The symbols move the points like this.
FR: sa>NF, ro>RH, ki>DH, bu>FF, vi>JL, fi>PN
QT: sa>JP, ro>GR, ki>TM, bu>PN, vi>ZR, fi>FF
GQ: sa>GJ, ro>DZ, ki>BR, bu>HH, vi>RL, fi>NJ
HH: sa>QF, ro>CQ, ki>FB, bu>QR, vi>GQ, fi>NL
LP: sa>QR, ro>ZN, ki>ZR, bu>GR, vi>PJ, fi>RH
HF: sa>SF, ro>NL, ki>ZN, bu>NF, vi>GL, fi>JP
BR: sa>QL, ro>GQ, ki>HM, bu>FB, vi>MF, fi>GL
QF: sa>CQ, ro>GL, ki>PJ, bu>ZN, vi>GJ, fi>LJ
BL: sa>LP, ro>QR, ki>LJ, bu>JP, vi>FB, fi>NF
SF: sa>NL, ro>LJ, ki>JL, bu>RH, vi>QJ, fi>GR
MN: sa>DM, ro>MT, ki>GJ, bu>GL, vi>DN, fi>FB
GJ: sa>DZ, ro>MN, ki>QL, bu>QF, vi>MG, fi>TT
RL: sa>MG, ro>FF, ki>MF, bu>GQ, vi>DH, fi>MT
GL: sa>QJ, ro>NJ, ki>QF, bu>HF, vi>MN, fi>BL
ZR: sa>BL, ro>LP, ki>NL, bu>QT, vi>TH, fi>FR
NJ: sa>TT, ro>TH, ki>GL, bu>NL, vi>MT, fi>QR
PJ: sa>HH, ro>QF, ki>TH, bu>LP, vi>QL, fi>SF
PN: sa>MF, ro>NB, ki>NG, bu>CD, vi>QT, fi>DZ
TH: sa>FB, ro>PJ, ki>NJ, bu>ZR, vi>CD, fi>JL
TC: sa>PN, ro>MF, ki>FC, bu>HM, vi>HG, fi>GJ
GR: sa>DH, ro>LQ, ki>QT, bu>NB, vi>LP, fi>FC
FC: sa>NG, ro>TC, ki>FF, bu>DM, vi>RH, fi>QL
DN: sa>FC, ro>NG, ki>MG, bu>MN, vi>NF, fi>BR
QR: sa>ZN, ro>JL, ki>BL, bu>DH, vi>HH, fi>TM
FB: sa>PJ, ro>HH, ki>TT, bu>BL, vi>BR, fi>HF
DM: sa>MT, ro>HM, ki>DZ, bu>QJ, vi>FC, fi>PJ
NB: sa>RL, ro>MG, ki>PN, bu>QL, vi>GR, fi>DM
JL: sa>HF, ro>SF, ki>QR, bu>FR, vi>CQ, fi>QT
QL: sa>GQ, ro>GJ, ki>CD, bu>PJ, vi>NB, fi>QJ
QJ: sa>NJ, ro>TT, ki>CQ, bu>SF, vi>DM, fi>LP
MF: sa>NB, ro>RL, ki>TC, bu>BR, vi>JP, fi>MN
CD: sa>BR, ro>QL, ki>MT, bu>TH, vi>PN, fi>CQ
LJ: sa>ZR, ro>BL, ki>SF, bu>HG, vi>TT, fi>LQ
MT: sa>HM, ro>CD, ki>MN, bu>NJ, vi>NG, fi>HH
JP: sa>GR, ro>DH, ki>HG, bu>MF, vi>BL, fi>DN
HM: sa>CD, ro>BR, ki>DM, bu>TT, vi>TC, fi>QF
RH: sa>TM, ro>HG, ki>FR, bu>FC, vi>SF, fi>NB
CQ: sa>GL, ro>QJ, ki>HH, bu>JL, vi>DZ, fi>ZR
TT: sa>TH, ro>FB, ki>QJ, bu>LJ, vi>HM, fi>ZN
DH: sa>LQ, ro>FR, ki>JP, bu>RL, vi>QR, fi>NG
HG: sa>QT, ro>JP, ki>RH, bu>TC, vi>LJ, fi>MG
LQ: sa>FR, ro>NF, ki>GR, bu>MG, vi>ZN, fi>TC
NG: sa>TC, ro>PN, ki>DN, bu>MT, vi>TM, fi>GQ
ZN: sa>JL, ro>HF, ki>LP, bu>LQ, vi>QF, fi>HG
NF: sa>RH, ro>TM, ki>LQ, bu>DN, vi>HF, fi>MF
MG: sa>FF, ro>DN, ki>NB, bu>GJ, vi>LQ, fi>HM
NL: sa>LJ, ro>ZR, ki>HF, bu>TM, vi>NJ, fi>DH
DZ: sa>MN, ro>DM, ki>GQ, bu>CQ, vi>FF, fi>TH
TM: sa>HG, ro>QT, ki>NF, bu>NG, vi>NL, fi>RL
FF: sa>DN, ro>FC, ki>RL, bu>DZ, vi>FR, fi>CD

The rows follow the links: the fewer symbols apart two points are, the more alike their rows tend to be.

Row, then point:
[-231, -365, -135,  465,  143, -255,  -75, -137, -114,  839,   80,  481,  466,   70,   58, -224,  482,   -8, -325,  840,   82,  171,  530,  109, -285, -436,  387,  -76, -354,   68,  131, -447,    6, 1052,  -73, -130, -162,  110, -234, -164,   27,  225,  275,   83,  852,  209,   87,  847, -462,  101,   42,   23, -171,  400, -109,  -15, -309, -140, -355,  474,   39, -554,  -32, -562,   91] -> HG
[  76,   -6, -188,  517, -559,  197,  114, -674,  686, -335, -202, -861,   87, -399,  -71,  -37, -417,   13, -153,   82, -144, -329, -545, -241,  590,   47,  375, -253, -388, -418, -398, -380, -113,   12,  451,  281,   53,  548,  248, -174,  337,  -76,  145,  -48,  243, -541, -183, -587,  175,  648,  154,  475, 1073,  268, -793, -337,  414, -104,  481,   32,  174,  319,   53,  397,  -46] -> DN
[ -340,  -337, -1094,   -45,   119,   250,   375,   300,  -921,  -305,   228,   430,   595,  -203,   253,   -62,   258,   -63,   166,    14,   -91,   179,   156,  -960,  -653,   227,   617,     2,   182,   277,   561,    48,   -77,  -252,  -541,  -309,  -430,   164,    -9,  -398,  -180,   104,  -201,  -233,   611,  -156,   -38,  -291,  -275,   461,     8,  -412,   -40,  -777,   235,  -415,   276,  -137,  -185,   -68,    62,  -713,  -338,   197,   434] -> FB
[ 608,  133,  646, -552,  101, -186,  115,  363,  555, -375,  -27,  -56, -867, -153, -435,  133,  571,  -93,  124, -529, -752, -307, -194,  711,  689, -157, -477,  619,  173, -367,  334, -320, -186,  -32,  -95,  -13,  231, -280, -311,  603,  302,  312,  167,  301, -556,  278,  113, -345, -109, -219, -142, -347,  216,  421,   54,  945, -522, -256,   51,  511,  116,   -4,  239, -202,  -13] -> LP
[  242,    19,   -31,  -182,   -20,    15,  -146,  -316,  -163,  -317,  -217, -1060,  -141,   105,   217,    57,  -514,   102,    34,  -598,   138,   -79,  -559,   -89,   373,   185,   -11,  -146,   515,    45,  -622,   502,    48,  -630,   402,   165,   113,   -97,   263,  -186,   126,   -95,  -173,  -145,  -387,  -170,  -460,  -905,   612,  -177,   -84,   155,   278,  -271,    14,    90,  1040,   631,   659,  -787,   -16,   583,   177,   242,  -229] -> MT
[-1023,   -61,  -758,   755,  -525,   137,  -702,   341,  -283,   568,   255,   185,   244,   -15,   273,   -39,    70,   382,  -299,   616,    70,   591,   439,   386,  -142,  -150,  -233,    14,   569,   286,  -331,  -187,   241,   499,  -447,    24,  -501,  -393,    43,  -619,  -819,  -519,    23,    97,   216,   -10,    32,   683,   373,  -264,  -403,   186,  -382,   276,  -222,  -298,   -63,   -32,   -16,  -110,    40,   395,   121,    17,  -269] -> DH
[  -37,  -160,  -445,  -404,  -192,   146,  -382,   484,  -391, -1006,   277,  -500,  -333,   104,   425,  -186,  -469,   263,   464,  -907,  -228,   -70,  -366,    19,   361,   116,  -103,   294,   214,   330,   -17,   334,  -150,  -516,  -541,    35,    68,  -105,    88,   131,    70,  -111,   -39,  -628,  -694,  -134,   -95, -1005,   285,  -240,  -101,   322,   658,  -290,   157,   260,   898,   359,   157,  -851,   -71,   -20,    34,   267,   148] -> NJ
[-213,  164, -719,   59, -182,  292,  -15,  416, -897,  112,  595,  362, -206, -562, -326,  -22,  581, -487,   26,  398, -512,  314,   15, -285, -399,   -4,  378,  128,  131,  343,  620, -399,   94,  382, -819, -123, -334,   93, -162, -446, -657,  219,  330, -117,  831, -283, -254,  132,   34,  204, -131, -506,   15, -418, -315,  -96, -158, -309, -158,  190,  304, -187, -168,  118,  429] -> BL
[ 422,  -20,  828,   59, -103, -224,  345, -328,  858, -125, -532, -282, -164,   33, -207,  161, -635,  346, -328, -153,  -39, -753, -340,  379,  628,   73, -197,  -69, -346, -393, -584, -346,  137, -279,  913,  346,  277,  371, -119,  171,  600, -227,  120,  392, -579,  191,  -85,   59, -153,  326, -150,  361,   82,  300,  -12,  246, -275, -256,  120,  332, -275,  500,  293,  -70, -465] -> NB
[-434, -356, -309,  611, -263,  332,  489, -357, -180,   83, -106,  139,  578, -241,  -16,    0, -250, -150, -415,  607,  151,  168,   30, -819, -539,  110,  393, -512, -470,   48,  -59, -352,  143,   70,   16, -135, -463,  507,  389, -665, -426, -516,  190,  202,  712, -447, -161,  281,   52,  745,  102,  126,   23, -362, -255, -924, -210, -261,   89,   79,  -17,  225,  -64, -103,  -48] -> MF
[ -91,  475,  635,  -32, -545,  118, -603,  -99,  862, -178, -291, -227, -482,   -4,  363, -153,  -93,  247,  227,  -59,   14,   69,  322, 1050,  592, -503, -733,  328,   39,  150, -566,  133, -257,  133,  501,  317,  500,   48,   91,  130, -132, -199,  277,  -56, -581,  150,  144,  337,  -23, -487,   57,  179,  535,  542, -327,  225, -437,  134,  -46,  299,  209,  544,  183,  479, -385] -> QT

Each walk starts at a row. The symbols on each line, taken left to right, move it on to the next point.
Answer with the point's row; about right is enough.
start [ 309,  271, -223,    2, -141,   23,  528, -756,  -85, -194, -221, -973, -140,  -96,   13,  140, -310,  150,  227, -393, -116, -224, -352, -612,  128,  192,  540,  -94,  253, -314, -161,  212, -176, -289,  295,  252,   88,  740,  240,   76,  305,   91, -115, -471,  493, -424, -672, -950,  202,  380,  364, -146,  723, -514, -173,    4,  717,  496,  593, -188,  301,  245,  -51,  575,  264]
ki sa fi bu -> [ 252,  574,  770, -643,  -41,  114, -388,  584,  394, -632,   81,  -60, -906, -158,  -20,  -51,  226, -342,  718,  -70, -601,  -91, -267,  855,  642, -178, -713,  415,  263,  266,   -6,  382, -373, -211, -347,  -83,  553, -182,  118,  474, -204,  -39,  124, -144, -822,   84,  217, -208,   14, -344, -306,  -28,  279,  367, -185,  334, -139,   27,  -12,  109,  193,  272,  313,  258,  -65]
ki vi sa sa bu ro vi -> [  573,  -129,   252,  -600,   206,  -337,   240,   460,   163,  -600,  -324,    77,  -504,   279,  -109,   -83,  -103,   160,   423, -1148,  -134,  -374,  -126,   172,   512,    15,  -264,   456,   -13,  -171,   302,  -118,   -79,  -686,   409,   -66,   186,  -205,  -142,   731,   807,   365,  -229,    42,  -891,   541,   199,  -799,  -345,  -297,    58,  -287,   381,  -240,   580,   495,  -334,   -92,  -263,    98,  -204,  -459,   121,     6,   261]
start [ -51, -125,  -18, -183,  600,  -15,  133,  398, -568,  459,  465,  600,  171,   -8, -261,   14,  759, -705, -182,  375, -392,  205,  -83, -101, -416, -193,  382, -237, -228,  -94,  895, -507, -118,  676, -803, -190, -305,  -94, -255,   46,  -62,  668,  290,  135,  702,  295,  148,  573,  -23,  149,  -91, -154, -173,  196, -156,  249, -453, -197, -408,  440,  -51, -706, -172, -458,  246]
bu sa ki bu -> [ -50,  142,   28,  504, -416,  164, -255, -151,  452, -291,   76, -793,  130,  184,  252,   29, -625,  389, -220,  -42,  165, -184, -478,    4,  748,  -66, -381, -287,  -46, -116, -938,  -38,   88, -115,  205,  342,   23,   63,  182, -429,  163, -549,  261, -177, -435, -527, -192, -430,  703,   92, -263,  510,  375,  243, -529,    6,  515,  182,  475, -659, -135,  755,  217,  232, -487]
fi ro vi vi bu ki -> [-646, -139, -529,  660, -183,  215, -286,  181,  -57,  134,  126,   76,  460,  -59,   31,   -8, -798,  182, -656,  472,  610,  239,   82, -367, -183,  157,  -94, -383,  -82,  343, -305,  108,  336,  -81,  -28,  -86, -334, -115,  434, -710, -423, -865, -112,  235,  120, -422,  -64,  626,  601,  157, -322,  467, -658,  -67,  -72, -731,  234, -234,  314, -424,  -89,  409,   95,  -53, -400]
start [-738, -114, -893,  654, -741,   86,  -42, -180, -377,  487,   90,  261,  458, -297,  196, -168,  470,   41, -107,  864,   43,  533,  144,   23, -415, -284,  261, -177,  172,  268,  100, -190,  139,  733, -307, -237, -526,  149,  234, -417, -563,   -2,  370,  -99,  899, -182, -128,  700, -149,  459,   67, -208,  187, -223, -236, -348, -224, -173, -130,  511,  408,   57, -134,  187,  317]
fi fi ki ro bu ro fi -> [-108,  225,  -31, -163, -388,  212, -461,  778, -105, -356,  519, -513, -655, -412, -139, -285,  163, -127,  333, -328, -758,   42, -572,  450,  519, -175, -485,  310,  561,   70,   19,   94,  170,   17, -783,  -29,  120, -367,  176,  -84, -306,   -9,   86, -272, -339, -114,  -57, -562,  589, -331, -362,   26,  529,  232, -328,  548,  172,   72,  276, -505,  156,  459,  235,  213, -151]
bu fi vi vi -> [ -261,   -30,  -790,   249,    -2,   366,  -725,  1050,  -655,   100,   816,   329,  -429,  -512,   -41,   -64,   162,  -144,    21,   390,  -226,   672,   134,    95,  -223,   100,  -131,   178,   416,   433,   524,   251,   189,   221, -1012,  -173,  -350,  -539,   -74,  -423,  -966,  -143,   219,   -30,    69,  -281,   -84,   559,   315,  -320,  -671,  -165,  -504,   -41,   -18,   -23,   -16,  -171,   -21,  -378,   -50,   227,    50,  -191,    68]
start [  180,    35,  -321,  -428,  -379,    36,   182,   108,  -558,  -832,  -131,  -432,  -163,   -77,    76,  -230,   170,  -148,   639,  -760,  -562,  -303,  -407,  -341,   402,   186,   325,   179,   146,   -96,   186,   116,   -86,  -205,  -352,   244,   184,   511,    92,    67,   391,   230,    14,  -558,   -95,  -222,  -183, -1066,  -114,   504,   262,   -98,  1098,  -478,    66,   131,   647,   308,   157,  -128,   111,  -197,  -219,   504,   356]
fi ro fi ro sa ro sa ki -> [ 156,  -49,  340,   47, -515, -342,  254, -287,  803,  270, -293, -285, -337,   -2,  -61, -233,  204,  558, -247, -106, -268, -324, -146,  906,  730, -525, -417,   70,  214, -241, -278, -537, -145,  276,  742,  214, -127,  150, -395,  299,  397,  265,  113,  146, -436,  420,   10,   52, -275, -213,   10,  -85,  401,  306, -145,  859, -574,  -31,  -57,  589,   93,  389,  -27,  -88, -251]
vi vi bu sa ki ro fi -> [-564,   28, -286,  433, -780,  140, -710,  281,  275,  -44,  170, -601, -135,  -68,  254, -435,  -48,  354,   35, -158, -213,  184, -219,  793,  726, -591, -603,  134,  380,   -5, -719,  112,   76,  375,  -83,  355, -191,   89,  194,  -40, -179, -300,  295, -311, -187,  -42, -159, -105,  325, -230, -209,  469,  667,  432, -339,  455,  398,  384,  342, -194,  250,  744,  215,  117, -282]
start [  115,   376,  -462,   -99,  -373,   307,    12,   117,  -274,  -528,   459,  -333,  -528,  -602,  -151,  -147,   351,  -439,   638,  -236, -1165,   -24,  -590,   151,   349,  -282,   323,   144,   242,    44,   387,   -61,  -352,   224,  -439,    25,    72,   231,   -82,    94,     7,   287,   272,  -479,   362,  -267,  -297,  -692,    73,   185,    74,  -131,  1161,    56,  -612,   403,   -67,   107,   207,    62,   448,  -183,  -138,   362,   361]
bu sa ro fi vi -> [ 129,  -67,  113,  173, -216, -250,   26, -415,  237,  437, -184, -518,  -66,  115,   70, -263,  474, -136,   42, -319, -520, -291,  -59,  601,  681, -819,  184, -103, -168, -187, -369, -563, -127, 1110,  372,  558,  250,   62, -148,  389,  708,  559,  386, -244,  352,  303,  114,   -8, -440,  137,  162,  345,  769,  766, -613,  772, -180,  325, -220,  482,   61,  148,   58, -104,  -20]
ro fi bu ro fi bu ro vi -> [ 191,  445,  649, -843,  168,  -70, -190,  388,  165, -819, -183, -101, -343,  133,  503,  101,  -59,  350,  948, -597,  -33,  173,  -47,  128,  179,  301, -416,  395,   87,   63,  -56,  570, -433, -638, -159,  -78,  508, -174,   90,  582,   -5,   -9, -125, -334, -909,   69,  387, -652, -141, -387,   60,   79,  181,  -75,  136,  196,  261,  238, -216, -316, -131,  -45,  132,  579, -239]
start [  39, -413, -294,  449,  464, -238,  322, -593,  129,  273, -178,  311, 1048,  320,  -95,  303,  -21, -152, -679,  626,  471,  -68,  148, -758, -271,   11,  619, -530, -823, -243,  165, -189,  143,  760,  328,    8, -132,  282,  -73, -437,  252, -169,  105,  362,  699, -114,  205,  700,  -78,  764,   37,  213, -633,  238, -119, -421, -400, -367, -135,  169, -244, -333, -221, -598, -284]
ro bu vi fi fi ro -> [-372, -545, -771,  -59,   62,  350, -335,  928, -866, -401,  458,  306,  339,   25,  351,  -13, -126,  175,  103, -171,  270,  591,  273, -528, -455,  344,  227,  134,  386,  349,  214,  115,  168, -361, -801, -167, -333, -324,  134, -454, -491, -288, -236, -177, -194, -103,  -75,   77,  496, -219, -322,   30, -674, -675,  365, -369,  218, -328, -201, -558, -187, -307,  -78,  -45,  172]
vi vi bu sa ki ro fi -> [  -62,  -557,  -306,  -295,   513,    30,   222,   251,  -738,    14,   129,   561,   603,   238,   134,   -39,   351,  -268,   239,  -201,    -8,   207,   323,  -742,  -603,   144,   603,  -162,  -191,   -78,   760,  -234,  -119,   -22,  -472,   -73,  -269,  -141,  -204,   -42,   143,   687,  -200,    90,   381,   280,   216,    60,  -333,   233,   240,  -147,  -547,  -420,   537,   -78,   137,    31,  -614,    12,  -217, -1080,  -284,  -386,   482]
start [ 582,  165,  256, -339,   95,  -86,  -70,   28, -132, -245,  286, -167, -755, -172,  -66, -266,  589, -620,  207, -379, -866, -437, -400,  373,  443, -314,  298,   40,   25, -464,  714, -357, -127,  543, -298,  258,  504,  105, -270,  400,  724,  744,  321, -206,  -12,  198,  -37, -364,   51,  105,  183,   17,  795,  610, -387,  918,   11,  154,  -68,   32,  -26, -495, -155, -190,  147]
ro fi ro fi ki ro ro -> [  64,  219,  997, -220, -286,   15, -206, -205,  929, -635, -516, -229,  -82,  174,  387,  238, -812,  104,  170, -101,  206, -265,   41,  428,  606, -112, -330, -229, -322, -148, -566,  307, -177, -429,  733,  345,  404,  167,  340,   96,  308, -540,   71,   12, -619, -137,  160,  -76,  -62,  108,   77,  641,  -10,  544, -148, -162,  -10,  -47,  305, -169,   -8,  774,  529,  465, -486]
ki fi vi ro ki fi ro -> [ 509,  683,  728, -500,  140,   22, -112, -396,  377, -298, -533, -535, -193,   74,  186,  287, -486,  126,  365, -306,  345,  -48, -155,   68,  191,  155, -443,  111,  149,    5, -329,  915,  -39, -696,  596,  -20,  612,  303,  433,  568,   86, -191, -244, -343, -484,   68,  -73, -459,  244, -328,  260,  -46, -179,  318,  305,   -7,  437,  544,  208, -343, -128,  326,  290,  569, -183]
start [ 364, -233, -147,  -38,  927, -421,  508, -676, -376,  597,  -74,  109,  583,  349, -191,  457, -151, -262, -434,  217,  461,   32,  223, -749, -680,  293,  716, -517, -235,    9,  501,  139,  177,  109,  343,  -19,   43,   53,  -50,  -90,  287,  332,  -72,   25,  833,   71,  -41,  243,   82,  244,  391, -284, -696, -173,  321, -287,  379,  175,  -69,  -38, -101, -667, -365, -402,  198]
ro ro ki ro -> [ -402,  -381,  -463,   391,   341,    54,   -89,    -1,  -625,   258,    35,  -102,   420,    86,  -141,   263,  -756,   254,  -388,   214,   719,   419,   103,  -451,  -352,   347,   289,  -260,   298,   549,    23,   592,   317,  -719,  -181,  -109,  -256,  -113,   477,  -665,  -496,  -402,  -400,    67,  -100,  -191,  -359,   124,   579,  -284,  -309,  -113,  -743,  -580,   331,  -408,   736,   125,   355, -1010,  -258,    71,  -151,    56,   -38]
sa ki ro bu -> [ 729, -314,   47, -427,  591, -248,  172,  -53, -300, -260,  -69, -305, -119,  303,  197, -253,  279, -437,  626, -892, -505, -479, -235,   -1,  134,   -3,  347,  -78, -154, -608,  263, -163, -121, -148,  -51,  123,  426,   37, -311,  651, 1082,  740, -103, -427, -165,  253,  204, -646, -268,  126,  457,  283,  787,  325,   22,  836,  530,  274, -311,    5,   35, -561, -216, -162,  414]
start [-358,  418, -477,  482, -729,  256,  -45, -444,  282, -121,  -67, -819, -272, -427,  171, -215,  346,  217,  126,   28, -573, -256, -150,  321,  604, -666,  150,  191,  248,  -18, -392, -310, -174,  817,   31,  600,  -81,  422,  150,  -88,   17,  -82,  540, -353,  441, -330, -189, -377, -287,  275,  195,  257, 1074,  183, -649,  520, -137,  227,  152,  283,  490,  305,   39,  406,    7]
ro sa ro fi ro fi sa -> [ 710, -119,  391, -333,  751, -489,  363, -898,    1,  246, -351, -766,  169,  364,   94,  179, -127, -175,  101, -583,  -41, -542, -466, -236,   94,   29,  383, -383, -230, -421,   21,  173,   81,   23,  541,  243,  510,  234,  -51,  396, 1111,  345, -146, -336,  263,   83, -238, -825, -192,  227,  613,  -48,  355,  -22, -240,  549,  746,  650,  374, -191,  -55, -116, -244,   65,  111]
ro ro ki vi fi sa -> [ 725, -187,  591, -448,  520, -625,  480, -683,  418,  106, -618, -304, -154,  397, -337,   10, -351,  211,   -3, -495,  156, -549, -486,    4,  154,  242, -120,  222,  -59, -315, -294,  135,  -39, -909,  895,  -63,  385,  358, -156,  428,  810,  256, -208,  242, -361,  107, -239, -689, -137, -364,  229, -372,  -76, -222,  281,  619,   61,  312,  146,  106, -315,   94,  223,  131,  -64]
